[[ 10  -3  43  -5  -6 -40 -27 -19  10 -29  12   5 -14  -1  -8  22]
 [  0  -2  37  -1   4 -27 -32 -34  16 -22  15   0  -4   4   7   3]
 [-11  -2   1  -4   8 -32 -47 -22  43  23  15 -11  30  21  39 -14]]
->
[[ 10  43  -6 -27  10  12 -14  -8]
 [  0  37   4 -32  16  15  -4   7]
 [-11   1   8 -47  43  15  30  39]]

[[ -3  23  -7  19 -45]
 [ 36   4 -32 -32 -10]
 [-39  19  24  51 -34]
 [ 29  15 -25 -15 -26]
 [ 50  -7 -33 -50  13]
 [  0  10  12  18  -8]
 [ 46  25 -43 -25 -46]]
->
[[ -3  -7 -45]
 [ 36 -32 -10]
 [-39  24 -34]
 [ 29 -25 -26]
 [ 50 -33  13]
 [  0  12  -8]
 [ 46 -43 -46]]

[[ 18 -13   4  15   3 -19  -1  10   0]
 [ 10 -26 -31 -27  25  -5 -42 -27  41]
 [ 10 -15 -14  -7   9  -7 -16  -9  18]
 [ 21  -9  -5  15   3 -21  -6   5   5]
 [ 12 -15  -8   2   6 -17 -11  -8  10]
 [ 37 -26 -20  14   0 -41 -16  -1  15]
 [ -3 -24  -1  -5  23  13 -39  -9  43]
 [ 37 -45 -22  17  16 -37 -34  -1  36]
 [ 14  24  17  29 -24 -27  42  23 -41]
 [ 33 -34 -20  12  10 -41 -26  -1  20]]
->
[[ 18   4   3  -1   0]
 [ 10 -31  25 -42  41]
 [ 10 -14   9 -16  18]
 [ 21  -5   3  -6   5]
 [ 12  -8   6 -11  10]
 [ 37 -20   0 -16  15]
 [ -3  -1  23 -39  43]
 [ 37 -22  16 -34  36]
 [ 14  17 -24  42 -41]
 [ 33 -20  10 -26  20]]

[[-11   8  10  -2  23]
 [  3   9  -4   7   9]
 [-32  -9  42 -20  18]
 [-16 -19  16 -12  -4]
 [-43 -34  48 -32   2]
 [-46 -38  57 -29   4]
 [-26 -23  38 -16   9]
 [-20 -27  14 -11  -8]
 [ -2   9 -13   6   8]
 [-15 -17  21 -12   1]
 [-34 -26  33 -22   3]]
->
[[-11  10  23]
 [  3  -4   9]
 [-32  42  18]
 [-16  16  -4]
 [-43  48   2]
 [-46  57   4]
 [-26  38   9]
 [-20  14  -8]
 [ -2 -13   8]
 [-15  21   1]
 [-34  33   3]]

[[-34  -8 -23 -45  52 -30  -6]
 [ -1  22  29  -7 -26 -12  18]
 [-13  15  22 -23  -6  -5   9]]
->
[[-34 -23  52  -6]
 [ -1  29 -26  18]
 [-13  22  -6   9]]

[[-10   4  -2 -29  -6  -4  20]
 [-21 -18 -25   6 -17   4  -7]
 [ 23   2  18 -11 -40 -11  -9]
 [  8 -33   4   1  14  -3  -4]
 [ -4   2  13  14   1   3  31]
 [  3 -23  24  14  -1   6  11]
 [ 25 -14 -19   9 -20 -17  10]
 [-14 -13  10  46  -9   4 -25]
 [ -1  -4  13 -14  38  13  -1]]
->
[[-10  -2  -6  20]
 [-21 -25 -17  -7]
 [ 23  18 -40  -9]
 [  8   4  14  -4]
 [ -4  13   1  31]
 [  3  24  -1  11]
 [ 25 -19 -20  10]
 [-14  10  -9 -25]
 [ -1  13  38  -1]]
---
[[-31 -23  28 -12   0  29 -18 -15]
 [-31  20 -21  25 -16 -10  44 -50]
 [-31 -40   2  28   3 -20   4  30]]
->
[[-31  20 -21  25 -16 -10  44 -50]
 [-31 -23  28 -12   0  29 -18 -15]
 [-31 -40   2  28   3 -20   4  30]]

[[  0  -7  -2  -7  17   4   5 -12]
 [  6  -8  12   5 -24  24  -2  16]
 [ -8   4  -2  -7  -7  11 -20  30]
 [ 17 -22  -2  11   1  24  21 -44]]
->
[[ -8   4  -2  -7  -7  11 -20  30]
 [  0  -7  -2  -7  17   4   5 -12]
 [  6  -8  12   5 -24  24  -2  16]
 [ 17 -22  -2  11   1  24  21 -44]]

[[ -8  12 -41  18  -9  41  33  25   3 -16  -8]
 [  3   6   9 -14  22 -10  11  -7   8   7 -12]
 [-28  13   7 -13  -4   9 -15   0 -13 -12  23]
 [ 36 -25   1  12 -44  28 -60  -7   0 -13  49]
 [-34  21  12 -12  20 -22  25 -14  -1 -10  37]]
->
[[-34  21  12 -12  20 -22  25 -14  -1 -10  37]
 [-28  13   7 -13  -4   9 -15   0 -13 -12  23]
 [ -8  12 -41  18  -9  41  33  25   3 -16  -8]
 [  3   6   9 -14  22 -10  11  -7   8   7 -12]
 [ 36 -25   1  12 -44  28 -60  -7   0 -13  49]]

[[ -1  -9   0   1   0   2   0  -1   6  14  -6]
 [ -2   7   1   2   5  -1   2  -4  -1 -44   4]
 [  3   5  -1  -1 -20   0   0  -3   9 -10   1]
 [ -1   2   0   4 -15   1   4  -1  -4  19   2]
 [  0  -3  -2  -9   2  -5   0   3  -1 -43   0]]
->
[[ -2   7   1   2   5  -1   2  -4  -1 -44   4]
 [  3   5  -1  -1 -20   0   0  -3   9 -10   1]
 [ -1   2   0   4 -15   1   4  -1  -4  19   2]
 [  0  -3  -2  -9   2  -5   0   3  -1 -43   0]
 [ -1  -9   0   1   0   2   0  -1   6  14  -6]]

[[-24   3 -12  34 -19 -15  44  37 -24 -22   6  32  16 -30]
 [-28  21 -33 -22  42 -12 -35  40 -38  36  30  13  22  22]]
->
[[-28  21 -33 -22  42 -12 -35  40 -38  36  30  13  22  22]
 [-24   3 -12  34 -19 -15  44  37 -24 -22   6  32  16 -30]]

[[ -5  26  24  -4]
 [ 11  58  31  -5]
 [ 23  23  46  14]
 [ 20  55  10 -16]]
->
[[ 11  58  31  -5]
 [ 20  55  10 -16]
 [ -5  26  24  -4]
 [ 23  23  46  14]]

[[ -3   0 -23 -10  40 -30  20  24  23]
 [ -2  -4 -36   2 -23   6  -1  39  33]
 [-16 -26  -6   3 -30  20 -16 -22  35]
 [  6  11 -30   4  13 -16  15  49   9]
 [  4   6 -34   7 -30  11  -3  46  16]]
->
[[  6  11 -30   4  13 -16  15  49   9]
 [  4   6 -34   7 -30  11  -3  46  16]
 [ -3   0 -23 -10  40 -30  20  24  23]
 [ -2  -4 -36   2 -23   6  -1  39  33]
 [-16 -26  -6   3 -30  20 -16 -22  35]]

[[  5  38  15   6  19 -34 -10]
 [ -8  46  -3  17  33 -39  -4]
 [ 23   0  10 -12 -13  26 -32]
 [ 22  -6  30 -12 -18  28 -45]]
->
[[ -8  46  -3  17  33 -39  -4]
 [  5  38  15   6  19 -34 -10]
 [ 23   0  10 -12 -13  26 -32]
 [ 22  -6  30 -12 -18  28 -45]]
